Below is a small trained network, with its code and all its weights. Each question gives an input and a class and asks what happens when units are switched off, that is, made to give their printed mean instead of their output.

import numpy as np


def w(rows, s, z=0):
    codes = np.array(rows[::2]) - 128.0
    scale = np.full(codes.shape[1], s)
    scale[-1] = z or s
    return codes * scale


def f(y):
    return y / 2 * (1 + np.tanh(0.7978845608 * (y + 0.044715 * y**3)))


def log_softmax(a):
    a = a - a.max(-1, keepdims=True)
    return a - np.log(np.exp(a).sum(-1, keepdims=True))


def net(x, mask):
    res = np.array(x, float).reshape(1, 7) / 4 @ E
    y = f(res @ A[0][:, :-1].T + A[0][:, -1])
    res = res + np.where(mask, y, B[0][:, -1]) @ B[0][:, :-1]
    return log_softmax(res[-1] @ U[:, :-1].T + U[:, -1])


A, B = {}, {}
E = w([
[134,127,122,124,123,119],'x0',
[147,132,115,116,129,103],'x1',
[120,11,29,59,111,171],'x2',
[113,126,142,130,138,159],'x3',
[125,127,135,127,130,136],'x4',
[107,19,254,133,177,27],'x5',
[236,90,89,234,210,172],'x6',
],0.0079)
A[0] = w([
[117,2,234,129,192,88,183],'n0',
[128,250,185,204,102,72,5],'n1',
[147,159,89,137,87,118,88],'n2',
[153,225,44,98,150,182,135],'n3',
[33,170,124,73,94,87,79],'n4',
[165,171,94,132,63,153,96],'n5',
[58,6,25,96,114,137,63],'n6',
[75,213,160,184,171,108,46],'n7',
[180,117,75,237,226,130,124],'n8',
[138,65,168,124,187,25,89],'n9',
[24,142,139,84,63,85,18],'n10',
[166,64,189,128,87,69,133],'n11',
[35,153,135,52,77,110,114],'n12',
[137,222,48,148,89,154,134],'n13',
[157,57,92,59,106,150,37],'n14',
[29,188,131,101,65,71,109],'n15',
[220,83,107,240,166,152,74],'n16',
[143,232,159,141,156,64,55],'n17',
[153,191,187,132,143,113,40],'n18',
[130,63,177,130,158,71,148],'n19',
[98,94,162,144,162,146,143],'n20',
[84,12,53,66,112,144,39],'n21',
],0.0077,0.0018)
B[0] = w([
[69,203,60,113,31,132,254],'n0',
[146,134,130,242,230,84,198],'n1',
[88,145,110,124,88,140,138],'n2',
[45,180,95,95,39,116,191],'n3',
[161,73,170,45,132,173,184],'n4',
[102,173,103,135,105,133,154],'n5',
[134,109,170,245,203,72,210],'n6',
[130,104,127,182,150,95,170],'n7',
[186,103,197,13,88,160,210],'n8',
[104,159,101,121,52,133,208],'n9',
[146,96,161,52,138,158,189],'n10',
[67,191,119,137,103,136,184],'n11',
[187,65,202,76,153,165,195],'n12',
[61,188,64,114,91,117,186],'n13',
[123,128,122,195,203,93,169],'n14',
[169,87,179,90,128,164,193],'n15',
[188,48,180,25,125,211,208],'n16',
[149,129,145,203,171,73,177],'n17',
[126,129,138,168,172,91,158],'n18',
[76,198,74,103,75,120,195],'n19',
[119,145,127,117,104,138,150],'n20',
[137,114,140,254,211,67,205],'n21',
],0.0076,0.01)
U = w([
[17,204,46,87,58,116,70],'0',
[248,73,178,4,154,140,69],'1',
[150,130,130,255,249,86,255],'2',
],0.0073,0.00094)

Each question gives the input, the list of numbers given to net, and the class t.
The units are the neurons (one row each of A and B). Each row of codes is followed by its name. A weight is (code - 128) times the scale printed after its matrix; where a second scale follows, it is the last column's (A, B and U).
mask holds one flag per neuron, in row order. A switched-off neuron (its flag False) gives its mean, the last column of its row in B, instead of its output. The means were averaged over made-up inputs and are rounded, as every weight is.
A unit's drop is (log p(t) with every unit on - log p(t) with that unit switched off) / (log p(t) with every unit on - log p(t) with every unit switched off).
The circuit of an input: a set's keep is (log p(t) with only the set's units on - log p(t) with every unit switched off) / (log p(t) with every unit on - log p(t) with every unit switched off). Starting from the 12 units with the biggest drops (on a tie, the unit counted first), units are removed one at a time, each time the one whose removal leaves the highest keep (on an exact tie, the one counted first), for as long as the keep stays at least 0.8.
units of the circuit, in order: the units of the circuit, biggest drop first
k most important neurons: the k neurons with the biggest drops, biggest first
drop of u: that unit's drop, to one decimal
input [7,5,-6,8,2,4,-5], class 2: units of the circuit, in order -> n1
input [7,7,-5,-2,7,-1,-4], class 2: 2 most important neurons -> n1; n8
input [-4,6,-3,-2,-5,4,4], class 0: 2 most important neurons -> n0; n12
input [5,7,-1,8,3,2,3], class 1: 2 most important neurons -> n3; n13
input [-3,-6,6,4,1,6,1], class 0: 3 most important neurons -> n0; n19; n1
input [3,-2,7,4,-8,7,0], class 0: 3 most important neurons -> n0; n19; n9
input [4,5,-1,6,4,-6,8], class 1: 2 most important neurons -> n16; n8
input [-6,8,8,-4,3,-4,5], class 2: 2 most important neurons -> n6; n21
input [5,8,0,-3,-2,5,-7], class 1: 3 most important neurons -> n12; n4; n15
input [3,-2,2,-5,-8,5,-6], class 1: 3 most important neurons -> n12; n4; n10
input [6,6,5,-5,4,0,-4], class 2: 2 most important neurons -> n21; n6
input [5,1,8,7,-8,-6,-2], class 2: 2 most important neurons -> n6; n21
input [4,2,-3,8,3,-5,7], class 1: 2 most important neurons -> n16; n8
input [-2,8,8,-6,-2,1,6], class 2: units of the circuit, in order -> n6
input [-4,4,5,3,-2,3,-6], class 1: drop of n4 -> 0.2
input [-4,-3,8,5,-1,-7,-7], class 2: drop of n6 -> 0.5
input [2,-1,5,7,1,6,6], class 0: drop of n0 -> 1.0
input [5,-8,1,1,2,7,3], class 0: drop of n6 -> 0.0
